Below are the code and all the weights of a small trained network. Each question names an input and a target symbol and asks about switching units off, where a switched-off unit gives its printed mean instead of its output.

import numpy as np


def w(rows, s, z=0):
    codes = np.array(rows[::2]) - 128.0
    scale = np.full(codes.shape[1], s)
    scale[-1] = z or s
    return codes * scale


def norm(h):
    return h / np.sqrt((h * h).mean(-1, keepdims=True) + 1e-5)


def f(y):
    return np.maximum(y, 0)


def softmax(a):
    e = np.exp(a - a.max(-1, keepdims=True))
    return e / e.sum(-1, keepdims=True)


def log_softmax(a):
    a = a - a.max(-1, keepdims=True)
    return a - np.log(np.exp(a).sum(-1, keepdims=True))


def net(x, mask):
    ids = ['ελμπστ'.index(c) for c in x.split()]
    T = len(ids)
    res = E[ids] + P[:T]
    u = 0
    for l in range(2):
        r = norm(res)
        for j in range(2):
            rows = slice(3 * j, 3 * j + 3)
            q, k, v = (r @ M[l][rows].T for M in (Q, K, V))
            z = softmax(np.where(np.tri(T) > 0, q @ k.T / 3**0.5, -1e9)) @ v
            o = O[l][rows]
            res = res + np.where(mask[u + j], z, o[:, -1]) @ o[:, :-1]
        u += 2
        y = f(norm(res) @ A[l][:, :-1].T + A[l][:, -1])
        res = res + np.where(mask[u : u + 12], y, B[l][:, -1]) @ B[l][:, :-1]
        u += 12
    return log_softmax(norm(res)[-1] @ U[:, :-1].T + U[:, -1])


Q, K, V, O, A, B = {}, {}, {}, {}, {}, {}
E = w([
[141,85,132,181,86,129,104,172],'ε',
[173,170,102,174,63,99,141,109],'λ',
[152,87,86,147,80,131,126,74],'μ',
[184,104,169,211,120,106,179,113],'π',
[108,78,204,140,5,52,126,32],'σ',
[94,136,161,118,122,104,164,34],'τ',
],0.0024)
P = w([
[135,169,120,104,74,248,133,131],'0',
[148,117,118,62,5,158,97,167],'1',
[39,181,116,147,110,147,195,194],'2',
[106,102,100,61,43,84,159,175],'3',
[117,147,158,126,133,196,177,92],'4',
[94,94,116,64,87,63,130,121],'5',
[60,154,163,137,180,98,138,103],'6',
[86,100,129,65,145,36,69,93],'7',
[69,138,150,137,204,76,117,72],'8',
],0.0019)
Q[0] = w([
[126,125,92,105,121,126,65,157],'L0H1',
[103,92,132,165,130,110,153,97],'L0H1',
[96,183,102,136,156,97,145,148],'L0H1',
[253,107,151,53,104,197,120,159],'L0H2',
[101,147,125,87,146,52,121,168],'L0H2',
[72,86,126,223,32,81,193,64],'L0H2',
],0.0052)
K[0] = w([
[195,138,128,170,103,170,120,179],'L0H1',
[112,132,149,125,191,93,126,114],'L0H1',
[138,79,123,84,123,150,17,118],'L0H1',
[81,139,20,101,42,122,142,239],'L0H2',
[177,69,122,93,108,218,10,80],'L0H2',
[111,72,201,111,212,2,156,78],'L0H2',
],0.0045)
V[0] = w([
[189,49,129,164,108,122,125,147],'L0H1',
[129,157,141,131,115,102,191,110],'L0H1',
[142,145,156,91,115,192,116,104],'L0H1',
[157,191,201,166,157,59,142,202],'L0H2',
[128,101,73,164,55,180,82,189],'L0H2',
[54,161,6,117,84,155,122,185],'L0H2',
],0.002)
O[0] = w([
[158,167,87,63,183,203,173,89,201],'L0H1',
[83,173,85,160,185,152,127,202,188],'L0H1',
[81,29,121,124,92,164,146,252,172],'L0H1',
[161,136,240,47,96,101,44,132,7],'L0H2',
[88,155,101,81,225,92,32,113,195],'L0H2',
[140,101,97,190,164,102,42,45,113],'L0H2',
],0.0017,0.0012)
A[0] = w([
[114,103,138,30,86,171,87,89,125],'L0N1',
[156,104,109,101,54,161,159,69,242],'L0N2',
[186,166,82,151,126,52,5,175,92],'L0N3',
[182,95,74,183,146,176,162,60,228],'L0N4',
[122,90,110,162,118,40,166,144,160],'L0N5',
[74,143,93,66,76,59,101,97,140],'L0N6',
[116,103,147,200,209,163,155,188,155],'L0N7',
[54,162,88,113,119,148,193,118,189],'L0N8',
[109,89,174,132,59,45,144,87,121],'L0N9',
[183,101,241,164,123,120,193,90,178],'L0N10',
[112,152,214,182,109,140,153,150,253],'L0N11',
[152,231,126,198,211,130,152,109,178],'L0N12',
],0.0023,0.00057)
B[0] = w([
[116,76,105,180,143,89,190,162,182],'L0N1',
[146,159,122,182,171,102,149,178,250],'L0N2',
[90,145,170,125,67,193,171,86,162],'L0N3',
[46,162,117,119,122,65,76,158,211],'L0N4',
[126,125,144,75,122,187,77,101,214],'L0N5',
[177,118,141,145,160,187,179,142,223],'L0N6',
[171,161,100,150,54,97,177,64,159],'L0N7',
[204,143,189,172,138,126,137,146,198],'L0N8',
[168,136,94,104,161,138,102,146,252],'L0N9',
[127,201,100,107,136,130,93,190,209],'L0N10',
[87,146,61,141,174,84,111,126,194],'L0N11',
[90,6,88,114,118,188,42,105,161],'L0N12',
],0.0024,0.0025)
Q[1] = w([
[68,174,104,138,185,109,33,127],'L1H1',
[181,79,147,95,99,253,131,241],'L1H1',
[226,6,174,9,96,191,99,185],'L1H1',
[181,132,211,80,168,176,188,199],'L1H2',
[71,221,136,198,141,131,142,92],'L1H2',
[93,245,101,216,185,99,122,58],'L1H2',
],0.0055)
K[1] = w([
[121,160,170,135,127,76,58,87],'L1H1',
[136,117,131,167,74,147,145,211],'L1H1',
[142,115,78,134,90,196,109,217],'L1H1',
[119,150,182,148,78,192,181,162],'L1H2',
[134,139,128,95,255,99,156,86],'L1H2',
[106,151,138,86,227,97,110,87],'L1H2',
],0.0062)
V[1] = w([
[146,126,92,176,83,147,124,180],'L1H1',
[120,114,206,83,37,18,151,45],'L1H1',
[154,158,115,122,69,230,80,137],'L1H1',
[250,207,104,111,42,74,169,100],'L1H2',
[128,108,76,200,52,107,29,247],'L1H2',
[134,41,91,148,165,35,180,141],'L1H2',
],0.0017)
O[1] = w([
[125,93,134,89,172,117,83,74,207],'L1H1',
[180,92,149,251,188,213,158,118,89],'L1H1',
[102,121,127,121,148,69,139,72,146],'L1H1',
[122,147,124,119,185,78,124,114,167],'L1H2',
[192,87,176,107,228,187,114,86,255],'L1H2',
[158,112,73,34,125,126,180,122,147],'L1H2',
],0.0024,0.002)
A[1] = w([
[97,71,71,100,122,147,96,122,9],'L1N1',
[93,196,118,147,4,147,159,164,44],'L1N2',
[129,181,133,105,184,114,75,153,94],'L1N3',
[106,92,176,115,156,178,88,134,105],'L1N4',
[166,57,138,125,144,84,91,135,139],'L1N5',
[156,114,187,164,169,171,184,137,82],'L1N6',
[137,89,134,78,105,91,165,133,181],'L1N7',
[126,160,133,80,158,102,112,158,141],'L1N8',
[155,133,101,168,141,164,153,107,97],'L1N9',
[112,83,183,60,136,233,94,148,20],'L1N10',
[143,136,141,63,129,125,93,85,100],'L1N11',
[207,136,121,111,125,154,127,103,93],'L1N12',
],0.0043,0.0011)
B[1] = w([
[152,157,17,77,212,107,106,106,243],'L1N1',
[164,155,125,171,129,4,211,146,202],'L1N2',
[97,49,181,49,72,129,155,149,195],'L1N3',
[191,185,178,139,57,118,158,105,177],'L1N4',
[80,189,105,74,76,136,98,106,255],'L1N5',
[164,55,112,177,200,218,74,164,198],'L1N6',
[119,136,182,214,143,194,39,96,228],'L1N7',
[76,44,122,101,122,166,143,188,175],'L1N8',
[151,101,198,111,124,136,126,154,207],'L1N9',
[194,238,180,66,109,238,226,173,192],'L1N10',
[151,138,142,209,116,117,180,160,222],'L1N11',
[65,144,96,154,127,37,189,171,197],'L1N12',
],0.0028,0.0021)
U = w([
[204,239,166,54,96,227,177,125,21],'ε',
[94,134,217,171,42,105,21,32,4],'λ',
[118,141,3,84,208,101,70,70,158],'μ',
[39,46,176,31,102,112,154,208,247],'π',
[181,63,184,230,232,215,122,160,125],'σ',
[135,184,129,217,111,22,246,156,149],'τ',
],0.0041,0.0004)

Each question gives the input, a string of symbols that net reads in full, and the target symbol t.
The units are the heads (3 rows each of Q, K, V and O) and the neurons (one row each of A and B). Each row of codes is followed by its name. A weight is (code - 128) times the scale printed after its matrix; where a second scale follows, it is the last column's (O, A, B and U).
mask holds one flag per unit, layer by layer, with each layer's heads first. A switched-off unit (its flag False) gives its mean, the last column of its rows in O or B, instead of its output. The means were averaged over made-up inputs and are rounded, as every weight is.
A unit's drop is (log p(t) with every unit on - log p(t) with that unit switched off) / (log p(t) with every unit on - log p(t) with every unit switched off).
The circuit of an input: a set's keep is (log p(t) with only the set's units on - log p(t) with every unit switched off) / (log p(t) with every unit on - log p(t) with every unit switched off). Starting from the 12 units with the biggest drops (on a tie, the unit counted first), units are removed one at a time, each time the one whose removal leaves the highest keep (on an exact tie, the one counted first), for as long as the keep stays at least 0.8.
circuit, biggest first: the units of the circuit, biggest drop first
most important unit: the unit with the biggest drop
k most important neurons: the k neurons with the biggest drops, biggest first
top k neurons in layer l: the k neurons of layer l with the biggest drops, biggest first
heads that matter: for each layer, one digit per head in row order, 1 if its drop is at least 0.15 and else 0, layers parted by /
input π σ μ τ σ, target τ: heads that matter : 00 / 01
input ε μ σ τ π, target τ: top 2 neurons in layer 1 : [L1N2; L1N7]
input π π ε σ ε τ τ π μ, target τ: heads that matter : 01 / 11
input σ σ λ τ μ τ ε, target τ: circuit, biggest first : [L1H2; L0N7]
input π μ μ π μ σ μ λ π, target π: heads that matter : 01 / 00
input σ π ε τ π, target τ: circuit, biggest first : [L1H2; L0N6; L0N4]
input σ μ τ ε ε, target τ: 2 most important neurons : [L1N2; L0N7]
input μ μ τ τ, target σ: circuit, biggest first : [L1N7; L0N6; L1N5]
input τ ε μ μ σ μ σ τ σ, target τ: heads that matter : 00 / 11
input μ λ μ μ τ, target τ: circuit, biggest first : [L1H2; L1N2]
input σ ε ε π λ, target π: heads that matter : 00 / 00
input π π λ λ ε, target λ: heads that matter : 01 / 01
input μ μ π μ μ μ λ, target μ: most important unit : L0N12
input σ ε μ μ λ, target μ: most important unit : L0H2
input ε λ ε, target λ: heads that matter : 01 / 11
input σ μ π, target σ: heads that matter : 00 / 01
input ε μ μ σ π μ ε ε, target ε: 2 most important neurons : [L1N10; L0N3]
input μ μ σ ε λ, target σ: top 3 neurons in layer 0 : [L0N12; L0N5; L0N2]
input μ σ μ π τ λ μ, target τ: heads that matter : 01 / 01
input μ τ ε λ π μ ε, target π: 2 most important neurons : [L1N3; L0N11]
input ε τ π τ, target σ: most important unit : L1N7
input μ μ π μ μ ε ε, target μ: 3 most important neurons : [L0N7; L0N11; L0N12]
input σ μ λ, target σ: 4 most important neurons : [L0N12; L0N8; L1N5; L1N9]
input τ ε π σ π μ π π τ, target τ: heads that matter : 01 / 11
input ε μ μ μ π τ π ε, target ε: heads that matter : 00 / 00
input ε τ ε λ π ε λ, target π: heads that matter : 01 / 00
input λ ε λ, target λ: top 2 neurons in layer 0 : [L0N12; L0N8]
input τ π ε ε π π π λ, target τ: top 2 neurons in layer 1 : [L1N12; L1N11]
input μ μ ε μ μ, target μ: most important neuron : [L0N4]
